Here is a tiny trained network, its code and every weight. The questions are about switching its units off for an input and a target symbol, where a switched-off unit gives its printed mean instead of its output.

import numpy as np


def w(rows, s, z=0):
    codes = np.array(rows[::2]) - 128.0
    scale = np.full(codes.shape[1], s)
    scale[-1] = z or s
    return codes * scale


def f(y):
    return y / 2 * (1 + np.tanh(0.7978845608 * (y + 0.044715 * y**3)))


def softmax(a):
    e = np.exp(a - a.max(-1, keepdims=True))
    return e / e.sum(-1, keepdims=True)


def log_softmax(a):
    a = a - a.max(-1, keepdims=True)
    return a - np.log(np.exp(a).sum(-1, keepdims=True))


def net(x, mask):
    ids = ['βδηθξω'.index(c) for c in x.split()]
    T = len(ids)
    res = E[ids] + P[:T]
    q, k, v = (res @ M[0].T for M in (Q, K, V))
    z = softmax(np.where(np.tri(T) > 0, q @ k.T / 4**0.5, -1e9)) @ v
    res = res + np.where(mask[0], z, O[0][:, -1]) @ O[0][:, :-1]
    y = f(res @ A[0][:, :-1].T + A[0][:, -1])
    res = res + np.where(mask[1:9], y, B[0][:, -1]) @ B[0][:, :-1]
    return log_softmax(res[-1] @ U[:, :-1].T + U[:, -1])


Q, K, V, O, A, B = {}, {}, {}, {}, {}, {}
E = w([
[112,77,101,194,129,146],'β',
[97,219,105,192,143,218],'δ',
[146,108,115,220,24,177],'η',
[205,134,83,147,24,92],'θ',
[189,69,26,30,188,229],'ξ',
[140,251,101,143,133,39],'ω',
],0.012)
P = w([
[61,135,94,99,112,85],'0',
[125,180,116,177,35,166],'1',
[82,151,160,63,59,152],'2',
[122,69,254,79,122,119],'3',
[143,129,21,141,154,115],'4',
[164,133,163,206,181,185],'5',
[138,196,195,39,95,222],'6',
[186,78,199,68,162,115],'7',
],0.013)
Q[0] = w([
[177,139,180,170,144,157],'head 1',
[103,161,106,142,66,129],'head 1',
[99,144,3,151,113,134],'head 1',
[167,114,67,196,161,86],'head 1',
],0.016)
K[0] = w([
[234,108,180,136,168,98],'head 1',
[141,128,65,62,80,112],'head 1',
[21,132,150,26,83,103],'head 1',
[92,131,248,65,84,158],'head 1',
],0.012)
V[0] = w([
[152,167,114,132,162,6],'head 1',
[2,184,141,123,184,202],'head 1',
[207,230,153,102,91,157],'head 1',
[158,124,79,26,177,126],'head 1',
],0.01)
O[0] = w([
[201,125,135,194,123,100,4],'head 1',
[80,129,248,163,112,181,169],'head 1',
[206,172,130,109,212,184,199],'head 1',
[122,68,131,155,208,116,240],'head 1',
],0.015,0.0034)
A[0] = w([
[176,77,74,84,200,63,112],'neuron 1',
[134,87,76,88,171,164,158],'neuron 2',
[31,141,116,158,59,68,78],'neuron 3',
[113,254,129,119,207,102,158],'neuron 4',
[152,114,128,45,176,128,97],'neuron 5',
[47,201,136,100,157,13,119],'neuron 6',
[89,41,98,204,71,11,2],'neuron 7',
[103,47,184,130,179,93,238],'neuron 8',
],0.0092,0.0047)
B[0] = w([
[31,151,239,109,62,148,222],'neuron 1',
[242,155,165,199,94,114,247],'neuron 2',
[107,26,144,106,150,67,161],'neuron 3',
[169,42,146,145,79,107,198],'neuron 4',
[73,118,137,175,156,27,211],'neuron 5',
[146,182,193,226,27,85,148],'neuron 6',
[57,246,97,95,253,160,154],'neuron 7',
[198,196,59,130,178,59,222],'neuron 8',
],0.0065,0.011)
U = w([
[133,13,114,179,85,141,153],'β',
[111,128,174,211,140,186,36],'δ',
[153,245,64,157,143,148,58],'η',
[204,138,163,237,107,116,132],'θ',
[117,111,129,199,219,90,123],'ξ',
[210,1,125,162,173,167,255],'ω',
],0.0056,0.0048)

Each question gives the input, a string of symbols that net reads in full, and the target symbol t.
The units are the heads (4 rows each of Q, K, V and O) and the neurons (one row each of A and B). Each row of codes is followed by its name. A weight is (code - 128) times the scale printed after its matrix; where a second scale follows, it is the last column's (O, A, B and U).
mask holds one flag per unit, heads first, then neurons. A switched-off unit (its flag False) gives its mean, the last column of its rows in O or B, instead of its output. The means were averaged over made-up inputs and are rounded, as every weight is.
A unit's drop is (log p(t) with every unit on - log p(t) with that unit switched off) / (log p(t) with every unit on - log p(t) with every unit switched off).
The circuit of an input: a set's keep is (log p(t) with only the set's units on - log p(t) with every unit switched off) / (log p(t) with every unit on - log p(t) with every unit switched off). Starting from all 9 units, units are removed one at a time, each time the one whose removal leaves the highest keep (on an exact tie, the one counted first), for as long as the keep stays at least 0.8.
circuit, biggest first: the units of the circuit, biggest drop first
top k neurons: the k neurons with the biggest drops, biggest first
drop when u is switched off: that unit's drop, to one decimal
input ξ δ δ ξ ξ η ω, target ξ: circuit, biggest first	(head 1)
input ξ ω δ δ, target ω: top 2 neurons	(neuron 4; neuron 1)
input ξ ω η, target ξ: circuit, biggest first	(head 1; neuron 7; neuron 8)
input η δ ξ, target η: top 3 neurons	(neuron 4; neuron 3; neuron 1)
input ξ ξ ω ξ ω, target ω: circuit, biggest first	(head 1; neuron 4; neuron 2; neuron 8)
input β β δ β ξ ξ η ξ, target ξ: circuit, biggest first	(neuron 5; head 1)
input ω δ η ξ η, target η: top 2 neurons	(neuron 4; neuron 3)
input ξ β ξ β ξ, target ξ: circuit, biggest first	(head 1; neuron 5)
input ξ η ω η β η ω, target β: circuit, biggest first	(head 1; neuron 3)
input ξ δ δ, target ξ: circuit, biggest first	(head 1; neuron 8)
input ω ξ β β β, target β: top 2 neurons	(neuron 3; neuron 8)
input ξ θ ω ξ, target θ: top 3 neurons	(neuron 2; neuron 1; neuron 5)
input θ ξ ω δ ω ω ξ, target θ: circuit, biggest first	(head 1; neuron 1)
input ξ ξ δ η η ξ, target η: top 2 neurons	(neuron 3; neuron 4)
input δ β β ξ δ β θ, target δ: top 3 neurons	(neuron 8; neuron 2; neuron 4)
input ξ δ η ξ ξ δ θ, target ξ: top 2 neurons	(neuron 8; neuron 4)
input ξ ξ β ξ β θ η, target β: top 3 neurons	(neuron 8; neuron 2; neuron 3)
input ξ η η ω, target η: top 3 neurons	(neuron 2; neuron 3; neuron 1)
input ξ ξ ξ ξ ω β η β, target β: drop when head 1 is switched off	1.4
input δ δ ξ ω, target δ: drop when neuron 8 is switched off	0.2
input ξ β ξ η ξ δ δ δ, target δ: drop when neuron 4 is switched off	-0.1
